Below is a small trained network, with its code and all its weights. Each question gives an input and a class and asks what happens when units are switched off, that is, made to give their printed mean instead of their output.

import numpy as np


def w(rows, s, z=0):
    codes = np.array(rows[::2]) - 128.0
    scale = np.full(codes.shape[1], s)
    scale[-1] = z or s
    return codes * scale


def f(y):
    return y / 2 * (1 + np.tanh(0.7978845608 * (y + 0.044715 * y**3)))


def log_softmax(a):
    a = a - a.max(-1, keepdims=True)
    return a - np.log(np.exp(a).sum(-1, keepdims=True))


def net(x, mask):
    res = np.array(x, float).reshape(1, 2) / 4 @ E
    y = f(res @ A[0][:, :-1].T + A[0][:, -1])
    res = res + np.where(mask, y, B[0][:, -1]) @ B[0][:, :-1]
    return log_softmax(res[-1] @ U[:, :-1].T + U[:, -1])


A, B = {}, {}
E = w([
[196,116,108,1,92],'x0',
[133,21,241,139,142],'x1',
],0.0097)
A[0] = w([
[173,46,100,153,116,243],'N0',
[206,132,140,35,174,46],'N1',
[184,132,146,138,110,2],'N2',
[239,76,79,62,154,61],'N3',
[93,130,132,219,97,12],'N4',
[194,70,199,137,162,14],'N5',
[110,116,117,69,118,5],'N6',
[103,2,173,81,203,8],'N7',
[149,200,79,114,170,50],'N8',
[167,119,248,115,145,66],'N9',
[140,101,112,40,87,61],'N10',
[30,126,131,232,178,56],'N11',
[144,218,36,124,96,1],'N12',
],0.01,0.0064)
B[0] = w([
[207,185,136,41,20,222],'N0',
[33,167,149,49,244,195],'N1',
[25,61,97,137,184,105],'N2',
[42,161,227,65,207,215],'N3',
[60,89,140,93,255,166],'N4',
[48,38,69,174,135,166],'N5',
[58,28,128,111,194,121],'N6',
[106,11,50,187,102,189],'N7',
[122,16,91,185,104,186],'N8',
[126,46,32,215,131,182],'N9',
[49,122,236,49,181,194],'N10',
[131,190,216,93,227,255],'N11',
[74,33,22,198,70,237],'N12',
],0.0098,0.0062)
U = w([
[67,169,248,105,219,20],'0',
[112,26,81,199,56,4],'1',
[255,221,199,121,18,234],'2',
],0.009,0.0042)

Each question gives the input, the list of numbers given to net, and the class t.
The units are the neurons (one row each of A and B). Each row of codes is followed by its name. A weight is (code - 128) times the scale printed after its matrix; where a second scale follows, it is the last column's (A, B and U).
mask holds one flag per neuron, in row order. A switched-off neuron (its flag False) gives its mean, the last column of its row in B, instead of its output. The means were averaged over made-up inputs and are rounded, as every weight is.
A unit's drop is (log p(t) with every unit on - log p(t) with that unit switched off) / (log p(t) with every unit on - log p(t) with every unit switched off).
The circuit of an input: a set's keep is (log p(t) with only the set's units on - log p(t) with every unit switched off) / (log p(t) with every unit on - log p(t) with every unit switched off). Starting from the 12 units with the biggest drops (on a tie, the unit counted first), units are removed one at a time, each time the one whose removal leaves the highest keep (on an exact tie, the one counted first), for as long as the keep stays at least 0.8.
units of the circuit, in order: the units of the circuit, biggest drop first
k most important neurons: the k neurons with the biggest drops, biggest first
drop when u is switched off: that unit's drop, to one decimal
input [6,7], class 1: units of the circuit, in order	(N7)
input [5,-6], class 1: 3 most important neurons	(N12; N8; N11)
input [-3,-2], class 2: 3 most important neurons	(N3; N1; N10)
input [6,8], class 1: 2 most important neurons	(N7; N9)
input [-5,6], class 1: 4 most important neurons	(N7; N9; N3; N5)
input [3,-4], class 1: 2 most important neurons	(N12; N11)
input [-6,8], class 1: 2 most important neurons	(N7; N9)
input [2,3], class 2: 3 most important neurons	(N12; N0; N8)
input [-2,-4], class 1: 2 most important neurons	(N0; N11)
input [3,-1], class 2: 3 most important neurons	(N11; N4; N5)
input [7,-7], class 0: 3 most important neurons	(N3; N10; N1)
input [-2,-3], class 2: drop when N12 is switched off	0.1
input [-3,1], class 2: drop when N3 is switched off	0.2
input [2,-3], class 2: drop when N9 is switched off	0.2
